Below is a small trained network, with its code and all its weights. Each question gives an input and a class and asks what happens when units are switched off, that is, made to give their printed mean instead of their output.

import numpy as np


def w(rows, s, z=0):
    codes = np.array(rows[::2]) - 128.0
    scale = np.full(codes.shape[1], s)
    scale[-1] = z or s
    return codes * scale


def f(y):
    return y / 2 * (1 + np.tanh(0.7978845608 * (y + 0.044715 * y**3)))


def log_softmax(a):
    a = a - a.max(-1, keepdims=True)
    return a - np.log(np.exp(a).sum(-1, keepdims=True))


def net(x, mask):
    res = np.array(x, float).reshape(1, 8) / 4 @ E
    y = f(res @ A[0][:, :-1].T + A[0][:, -1])
    res = res + np.where(mask, y, B[0][:, -1]) @ B[0][:, :-1]
    return log_softmax(res[-1] @ U[:, :-1].T + U[:, -1])


A, B = {}, {}
E = w([
[121,36,160,187,54,185,102,153],'x0',
[157,179,218,76,182,181,31,27],'x1',
[2,193,179,91,101,137,141,175],'x2',
[136,133,133,132,128,124,134,126],'x3',
[135,121,129,112,124,137,135,132],'x4',
[96,46,166,160,200,108,190,64],'x5',
[130,124,128,128,130,135,130,125],'x6',
[150,106,142,77,103,136,149,122],'x7',
],0.0072)
A[0] = w([
[254,72,55,113,140,105,91,76,67],'neuron 1',
[128,54,153,138,200,107,166,99,70],'neuron 2',
[133,149,183,105,169,160,71,106,65],'neuron 3',
[147,197,99,63,195,86,174,77,169],'neuron 4',
[147,85,170,122,102,174,119,159,254],'neuron 5',
[11,148,188,52,95,127,147,128,92],'neuron 6',
[98,159,193,93,152,161,81,79,76],'neuron 7',
[198,198,83,111,68,151,67,185,62],'neuron 8',
[142,172,62,65,183,85,183,130,147],'neuron 9',
[144,148,198,117,159,158,85,102,74],'neuron 10',
[168,185,133,110,156,102,132,145,203],'neuron 11',
[78,94,211,162,189,140,224,84,106],'neuron 12',
[176,125,174,95,170,142,47,80,70],'neuron 13',
],0.0076,0.0059)
B[0] = w([
[120,154,104,112,180,2,48,194,219],'neuron 1',
[168,220,86,65,45,124,102,134,179],'neuron 2',
[139,93,82,135,111,108,181,165,183],'neuron 3',
[146,97,168,175,134,160,108,91,242],'neuron 4',
[122,47,177,167,155,151,97,111,255],'neuron 5',
[131,156,144,111,197,41,90,185,222],'neuron 6',
[132,122,88,146,135,115,177,158,209],'neuron 7',
[146,183,72,100,52,174,147,86,194],'neuron 8',
[143,86,187,172,136,185,164,144,213],'neuron 9',
[99,102,84,128,116,83,208,159,185],'neuron 10',
[151,72,143,137,131,169,93,99,204],'neuron 11',
[148,211,95,59,38,150,88,84,228],'neuron 12',
[125,116,97,167,120,114,223,172,210],'neuron 13',
],0.009,0.0054)
U = w([
[110,161,134,111,168,56,69,168,145],'0',
[107,112,84,149,109,108,245,159,3],'1',
[142,191,109,78,59,157,107,76,21],'2',
[124,121,167,143,125,135,120,112,250],'3',
[115,116,149,132,135,138,112,107,246],'4',
[107,113,145,131,135,153,106,109,247],'5',
[141,105,199,171,132,169,127,100,73],'6',
[117,127,150,130,141,136,108,129,112],'7',
],0.011,0.0031)

Each question gives the input, the list of numbers given to net, and the class t.
The units are the neurons (one row each of A and B). Each row of codes is followed by its name. A weight is (code - 128) times the scale printed after its matrix; where a second scale follows, it is the last column's (A, B and U).
mask holds one flag per neuron, in row order. A switched-off neuron (its flag False) gives its mean, the last column of its row in B, instead of its output. The means were averaged over made-up inputs and are rounded, as every weight is.
A unit's drop is (log p(t) with every unit on - log p(t) with that unit switched off) / (log p(t) with every unit on - log p(t) with every unit switched off).
The circuit of an input: a set's keep is (log p(t) with only the set's units on - log p(t) with every unit switched off) / (log p(t) with every unit on - log p(t) with every unit switched off). Starting from the 12 units with the biggest drops (on a tie, the unit counted first), units are removed one at a time, each time the one whose removal leaves the highest keep (on an exact tie, the one counted first), for as long as the keep stays at least 0.8.
circuit, biggest first: the units of the circuit, biggest drop first
unit that matters most: the unit with the biggest drop
top k neurons: the k neurons with the biggest drops, biggest first
drop when u is switched off: that unit's drop, to one decimal
input [6,-7,7,-1,-1,-1,3,-6], class 0: unit that matters most : neuron 6
input [8,-6,7,3,3,-1,4,-6], class 6: circuit, biggest first : (neuron 5; neuron 10)
input [-8,-2,-4,-2,-4,-6,-7,-8], class 6: top 2 neurons : (neuron 9; neuron 4)
input [2,0,2,-7,-2,7,-2,1], class 2: circuit, biggest first : (neuron 12; neuron 2)
input [-8,-4,4,-2,-2,-3,-2,-2], class 6: top 2 neurons : (neuron 9; neuron 4)
input [5,-6,-6,-1,7,7,-7,7], class 2: circuit, biggest first : (neuron 2; neuron 12)
input [-1,-2,-6,-7,0,8,5,-2], class 2: circuit, biggest first : (neuron 2; neuron 12)
input [4,8,-7,5,-7,-5,-3,5], class 1: circuit, biggest first : (neuron 13; neuron 10)
input [-6,-4,-1,4,0,-8,2,2], class 2: top 2 neurons : (neuron 8; neuron 5)
input [7,-5,7,4,0,-5,-5,7], class 0: top 2 neurons : (neuron 6; neuron 9)
input [3,3,0,-2,7,8,8,4], class 2: top 2 neurons : (neuron 12; neuron 2)
input [-6,6,1,0,-4,8,4,-1], class 2: top 3 neurons : (neuron 12; neuron 2; neuron 5)
input [-7,6,7,-3,5,8,-5,-1], class 2: top 2 neurons : (neuron 12; neuron 1)
input [-8,-5,0,0,5,-5,-8,0], class 3: unit that matters most : neuron 9
input [-1,-5,2,5,6,-3,-3,2], class 5: top 4 neurons : (neuron 13; neuron 10; neuron 7; neuron 3)
input [-8,-1,1,-5,2,-3,8,-6], class 3: drop when neuron 5 is switched off : 0.2
input [4,7,5,-2,-1,-3,-6,-6], class 1: drop when neuron 13 is switched off : 0.1
input [5,4,-6,-4,2,3,1,-2], class 0: drop when neuron 1 is switched off : 0.8
